Below is a small trained network, with its code and all its weights. Each question gives an input and a class and asks what happens when units are switched off, that is, made to give their printed mean instead of their output.

import numpy as np


def w(rows, s, z=0):
    codes = np.array(rows[::2]) - 128.0
    scale = np.full(codes.shape[1], s)
    scale[-1] = z or s
    return codes * scale


def f(y):
    return y / 2 * (1 + np.tanh(0.7978845608 * (y + 0.044715 * y**3)))


def log_softmax(a):
    a = a - a.max(-1, keepdims=True)
    return a - np.log(np.exp(a).sum(-1, keepdims=True))


def net(x, mask):
    res = np.array(x, float).reshape(1, 8) / 4 @ E
    y = f(res @ A[0][:, :-1].T + A[0][:, -1])
    res = res + np.where(mask, y, B[0][:, -1]) @ B[0][:, :-1]
    return log_softmax(res[-1] @ U[:, :-1].T + U[:, -1])


A, B = {}, {}
E = w([
[128,127,127,131,129],'x0',
[84,224,125,162,146],'x1',
[129,127,129,131,131],'x2',
[128,128,129,130,129],'x3',
[45,102,237,118,117],'x4',
[159,127,143,206,7],'x5',
[127,127,126,131,130],'x6',
[130,127,130,133,132],'x7',
],0.017)
A[0] = w([
[139,114,107,123,155,103],'neuron 0',
[144,127,71,98,173,240],'neuron 1',
[174,136,84,150,88,148],'neuron 2',
[116,53,120,108,129,236],'neuron 3',
[121,207,117,170,124,133],'neuron 4',
[106,113,173,182,80,60],'neuron 5',
[109,49,124,95,144,203],'neuron 6',
[140,71,133,158,104,133],'neuron 7',
[108,185,98,173,120,125],'neuron 8',
[148,199,114,135,93,66],'neuron 9',
[64,146,140,104,181,114],'neuron 10',
[106,128,179,82,168,126],'neuron 11',
[150,185,115,134,127,99],'neuron 12',
[167,150,92,98,205,253],'neuron 13',
[102,105,146,87,156,119],'neuron 14',
[180,94,115,138,99,176],'neuron 15',
[199,96,84,130,84,212],'neuron 16',
[150,143,94,95,159,177],'neuron 17',
[114,124,205,154,72,29],'neuron 18',
[69,209,161,109,165,82],'neuron 19',
[98,253,133,124,118,217],'neuron 20',
[77,212,137,141,143,145],'neuron 21',
[88,110,141,84,155,125],'neuron 22',
],0.016,0.0053)
B[0] = w([
[132,118,151,95,156,156],'neuron 0',
[116,98,163,31,156,224],'neuron 1',
[185,111,119,201,78,206],'neuron 2',
[157,170,254,112,45,197],'neuron 3',
[150,174,101,170,241,205],'neuron 4',
[155,142,91,18,212,215],'neuron 5',
[124,182,213,127,62,202],'neuron 6',
[147,79,106,86,88,185],'neuron 7',
[132,192,105,153,197,192],'neuron 8',
[143,169,118,174,164,177],'neuron 9',
[71,82,90,200,106,224],'neuron 10',
[87,121,149,202,90,211],'neuron 11',
[123,167,118,139,156,166],'neuron 12',
[103,112,128,10,181,249],'neuron 13',
[122,179,172,180,43,190],'neuron 14',
[158,97,111,150,102,197],'neuron 15',
[190,57,120,193,59,232],'neuron 16',
[140,121,102,46,153,195],'neuron 17',
[100,125,105,3,211,223],'neuron 18',
[98,45,76,178,112,236],'neuron 19',
[150,133,41,172,189,251],'neuron 20',
[104,41,3,164,157,228],'neuron 21',
[98,149,192,218,92,197],'neuron 22',
],0.0085,0.018)
U = w([
[153,103,159,14,117,254],'0',
[125,30,71,236,82,142],'1',
[81,142,55,76,207,85],'2',
[190,251,113,239,148,17],'3',
[82,187,196,196,82,60],'4',
],0.011,0.0043)

Each question gives the input, the list of numbers given to net, and the class t.
The units are the neurons (one row each of A and B). Each row of codes is followed by its name. A weight is (code - 128) times the scale printed after its matrix; where a second scale follows, it is the last column's (A, B and U).
mask holds one flag per neuron, in row order. A switched-off neuron (its flag False) gives its mean, the last column of its row in B, instead of its output. The means were averaged over made-up inputs and are rounded, as every weight is.
A unit's drop is (log p(t) with every unit on - log p(t) with that unit switched off) / (log p(t) with every unit on - log p(t) with every unit switched off).
most important unit: the unit with the biggest drop
k most important neurons: the k neurons with the biggest drops, biggest first
drop when u is switched off: that unit's drop, to one decimal
input [3,1,1,-4,6,-7,2,7], class 1: most important unit	neuron 19
input [-8,3,4,-2,1,-3,-7,-3], class 1: 2 most important neurons	(neuron 18; neuron 5)
input [5,6,7,-7,7,1,-3,4], class 2: 4 most important neurons	(neuron 18; neuron 5; neuron 16; neuron 2)
input [-4,7,-4,-5,1,6,7,1], class 2: 3 most important neurons	(neuron 18; neuron 5; neuron 21)
input [4,3,8,3,1,-8,4,-8], class 1: 2 most important neurons	(neuron 10; neuron 19)
input [5,-8,1,1,7,1,2,3], class 0: 2 most important neurons	(neuron 18; neuron 5)
input [2,-5,2,5,-7,0,3,3], class 0: 2 most important neurons	(neuron 1; neuron 13)
input [-8,1,3,3,6,-5,8,0], class 1: 2 most important neurons	(neuron 19; neuron 10)
input [-3,1,8,7,-2,0,3,-7], class 2: drop when neuron 3 is switched off	0.4
input [-7,-6,-3,7,4,0,4,0], class 4: drop when neuron 13 is switched off	0.2
input [-7,-6,-1,-1,1,0,3,-7], class 4: drop when neuron 13 is switched off	0.2
input [-1,3,-8,2,2,4,-8,0], class 2: drop when neuron 19 is switched off	0.0
